Below are the code and all the weights of a small trained network. Each question names an input and a class and asks about switching units off, where a switched-off unit gives its printed mean instead of its output.

import numpy as np


def w(rows, s, z=0):
    codes = np.array(rows[::2]) - 128.0
    scale = np.full(codes.shape[1], s)
    scale[-1] = z or s
    return codes * scale


def f(y):
    return np.maximum(y, 0)


def log_softmax(a):
    a = a - a.max(-1, keepdims=True)
    return a - np.log(np.exp(a).sum(-1, keepdims=True))


def net(x, mask):
    res = np.array(x, float).reshape(1, 4) / 4 @ E
    y = f(res @ A[0][:, :-1].T + A[0][:, -1])
    res = res + np.where(mask, y, B[0][:, -1]) @ B[0][:, :-1]
    return log_softmax(res[-1] @ U[:, :-1].T + U[:, -1])


A, B = {}, {}
E = w([
[87,149,143,80,26,100],'x0',
[168,63,105,39,138,249],'x1',
[75,55,118,81,172,116],'x2',
[127,78,68,191,72,98],'x3',
],0.012)
A[0] = w([
[102,142,134,86,69,115,13],'n1',
[163,116,112,191,212,126,88],'n2',
[92,231,174,61,187,108,4],'n3',
[132,59,94,199,92,95,143],'n4',
[69,155,136,74,48,121,99],'n5',
[195,140,141,137,91,118,74],'n6',
[171,217,147,188,87,144,66],'n7',
[140,91,127,81,96,169,58],'n8',
[210,145,124,124,93,163,156],'n9',
[119,98,106,140,66,123,116],'n10',
[6,51,142,107,173,82,86],'n11',
[54,196,155,178,162,53,94],'n12',
],0.017,0.0041)
B[0] = w([
[176,144,116,200,182,165,174],'n1',
[183,156,185,189,155,99,192],'n2',
[29,163,205,144,51,189,219],'n3',
[55,145,202,103,85,205,193],'n4',
[187,136,180,165,179,81,207],'n5',
[97,161,89,141,132,111,158],'n6',
[111,176,66,112,132,46,207],'n7',
[147,43,87,106,119,155,188],'n8',
[122,103,93,71,138,86,179],'n9',
[94,153,185,136,109,152,171],'n10',
[119,204,50,106,123,32,209],'n11',
[188,4,81,72,149,184,254],'n12',
],0.02)
U = w([
[178,25,58,104,121,170,78],'0',
[110,197,20,120,115,54,93],'1',
[254,162,205,249,188,124,88],'2',
[59,145,166,153,70,199,161],'3',
[155,129,146,103,127,109,254],'4',
],0.0091,0.0055)

Each question gives the input, the list of numbers given to net, and the class t.
The units are the neurons (one row each of A and B). Each row of codes is followed by its name. A weight is (code - 128) times the scale printed after its matrix; where a second scale follows, it is the last column's (A, B and U).
mask holds one flag per neuron, in row order. A switched-off neuron (its flag False) gives its mean, the last column of its row in B, instead of its output. The means were averaged over made-up inputs and are rounded, as every weight is.
A unit's drop is (log p(t) with every unit on - log p(t) with that unit switched off) / (log p(t) with every unit on - log p(t) with every unit switched off).
The circuit of an input: a set's keep is (log p(t) with only the set's units on - log p(t) with every unit switched off) / (log p(t) with every unit on - log p(t) with every unit switched off). Starting from all 12 units, units are removed one at a time, each time the one whose removal leaves the highest keep (on an exact tie, the one counted first), for as long as the keep stays at least 0.8.
units of the circuit, in order: the units of the circuit, biggest drop first
most important unit: the unit with the biggest drop
k most important neurons: the k neurons with the biggest drops, biggest first
drop of u: that unit's drop, to one decimal
input [7,-5,3,-6], class 2: units of the circuit, in order : n5
input [0,-4,3,-4], class 0: 2 most important neurons : n12, n4
input [6,-3,-1,-6], class 2: 3 most important neurons : n5, n1, n4
input [5,3,-2,4], class 2: 2 most important neurons : n12, n3
input [5,-4,3,0], class 2: 2 most important neurons : n5, n8
input [-3,1,-6,-7], class 3: 3 most important neurons : n3, n11, n5
input [-6,3,-3,-6], class 2: 2 most important neurons : n2, n4
input [-4,0,0,-6], class 3: 2 most important neurons : n3, n5
input [2,-8,7,-1], class 0: 2 most important neurons : n12, n7
input [4,1,-5,-2], class 1: 2 most important neurons : n7, n2
input [-6,-6,-7,-6], class 1: 2 most important neurons : n7, n8
input [2,7,-5,8], class 3: 3 most important neurons : n12, n4, n10
input [-1,-6,6,7], class 3: 2 most important neurons : n4, n7
input [5,-1,7,-5], class 1: units of the circuit, in order : n11
input [4,3,5,-4], class 1: 2 most important neurons : n12, n11
input [-8,7,1,6], class 2: 2 most important neurons : n2, n12
input [-8,7,3,-7], class 2: 2 most important neurons : n2, n12
input [-4,-4,-6,3], class 1: drop of n4 : 0.0
input [1,-6,-1,2], class 0: drop of n12 : 1.0
input [2,-7,3,3], class 0: drop of n12 : 2.5
input [0,-5,7,-6], class 1: most important unit : n11
input [4,0,-4,-1], class 1: drop of n7 : 2.2
